Here is a tiny trained network, its code and every weight. The questions are about switching its units off for an input and a class, where a switched-off unit gives its printed mean instead of its output.

import numpy as np


def w(rows, s, z=0):
    codes = np.array(rows[::2]) - 128.0
    scale = np.full(codes.shape[1], s)
    scale[-1] = z or s
    return codes * scale


def f(y):
    return np.maximum(y, 0)


def log_softmax(a):
    a = a - a.max(-1, keepdims=True)
    return a - np.log(np.exp(a).sum(-1, keepdims=True))


def net(x, mask):
    res = np.array(x, float).reshape(1, 7) / 4 @ E
    y = f(res @ A[0][:, :-1].T + A[0][:, -1])
    res = res + np.where(mask, y, B[0][:, -1]) @ B[0][:, :-1]
    return log_softmax(res[-1] @ U[:, :-1].T + U[:, -1])


A, B = {}, {}
E = w([
[163,159,50,137,57,165,146,128],'x0',
[126,143,105,154,189,72,105,127],'x1',
[156,123,201,142,127,121,173,96],'x2',
[89,140,127,220,121,151,189,122],'x3',
[156,251,191,101,140,151,90,99],'x4',
[141,89,129,98,98,112,179,83],'x5',
[126,105,135,139,118,170,108,113],'x6',
],0.014)
A[0] = w([
[154,120,237,158,101,142,209,17,64],'n1',
[71,147,153,183,189,108,78,197,178],'n2',
[12,85,102,127,145,119,197,180,114],'n3',
[131,92,117,12,91,169,108,116,55],'n4',
[142,143,30,99,106,97,47,161,5],'n5',
[153,186,207,53,157,101,126,155,141],'n6',
[159,1,145,32,184,2,142,84,149],'n7',
[141,186,5,167,175,127,76,114,34],'n8',
[162,60,163,99,175,52,123,102,253],'n9',
[138,241,191,45,178,165,39,86,128],'n10',
[124,55,128,159,92,240,152,88,136],'n11',
],0.0084,0.0033)
B[0] = w([
[157,117,164,132,118,15,213,113,219],'n1',
[126,194,170,215,198,155,134,79,198],'n2',
[101,152,40,141,123,174,12,69,215],'n3',
[163,139,107,180,105,135,149,130,182],'n4',
[169,138,107,139,126,105,205,59,192],'n5',
[167,134,149,166,33,116,81,82,201],'n6',
[174,114,134,117,69,229,15,87,244],'n7',
[190,81,187,108,81,151,216,115,195],'n8',
[74,160,80,180,143,184,49,104,207],'n9',
[111,6,10,36,2,252,106,95,251],'n10',
[139,173,144,139,74,215,149,102,209],'n11',
],0.0076,0.014)
U = w([
[157,166,160,144,143,114,250,129,105],'0',
[156,145,99,120,73,186,115,127,146],'1',
[112,149,160,89,178,65,125,222,2],'2',
[130,152,137,145,244,145,70,148,197],'3',
],0.011,0.0029)

Each question gives the input, the list of numbers given to net, and the class t.
The units are the neurons (one row each of A and B). Each row of codes is followed by its name. A weight is (code - 128) times the scale printed after its matrix; where a second scale follows, it is the last column's (A, B and U).
mask holds one flag per neuron, in row order. A switched-off neuron (its flag False) gives its mean, the last column of its row in B, instead of its output. The means were averaged over made-up inputs and are rounded, as every weight is.
A unit's drop is (log p(t) with every unit on - log p(t) with that unit switched off) / (log p(t) with every unit on - log p(t) with every unit switched off).
The circuit of an input: a set's keep is (log p(t) with only the set's units on - log p(t) with every unit switched off) / (log p(t) with every unit on - log p(t) with every unit switched off). Starting from all 11 units, units are removed one at a time, each time the one whose removal leaves the highest keep (on an exact tie, the one counted first), for as long as the keep stays at least 0.8.
circuit, biggest first: the units of the circuit, biggest drop first
k most important neurons: the k neurons with the biggest drops, biggest first
drop of u: that unit's drop, to one decimal
input [-5,-8,-5,2,-1,-4,0], class 3: circuit, biggest first : [n10, n7, n8]
input [7,6,4,6,-4,-8,-8], class 0: circuit, biggest first : [n10, n7]
input [-2,-8,7,6,5,1,2], class 0: circuit, biggest first : [n1]
input [7,-6,4,-1,6,8,-3], class 0: circuit, biggest first : [n1, n7]
input [-3,-1,-5,8,2,4,-1], class 3: 2 most important neurons : [n10, n8]
input [6,-3,4,4,-2,2,4], class 0: 3 most important neurons : [n10, n7, n1]
input [-8,4,7,7,2,-3,1], class 0: 3 most important neurons : [n1, n7, n3]
input [-1,8,-2,-4,-5,-7,8], class 3: 2 most important neurons : [n10, n2]
input [3,2,-6,2,0,-3,2], class 0: 2 most important neurons : [n10, n7]
input [1,7,7,2,-1,-5,-3], class 3: 2 most important neurons : [n1, n5]
input [3,7,6,4,7,7,2], class 0: drop of n1 : 0.5
input [-5,6,-2,6,-2,-1,-1], class 3: drop of n8 : 0.0
input [5,-1,6,-4,-3,-8,-8], class 0: drop of n10 : 0.4
input [-5,7,-7,1,-4,1,5], class 3: circuit, biggest first : [n10]
input [-7,-5,-2,0,-5,-5,0], class 3: drop of n10 : 0.2
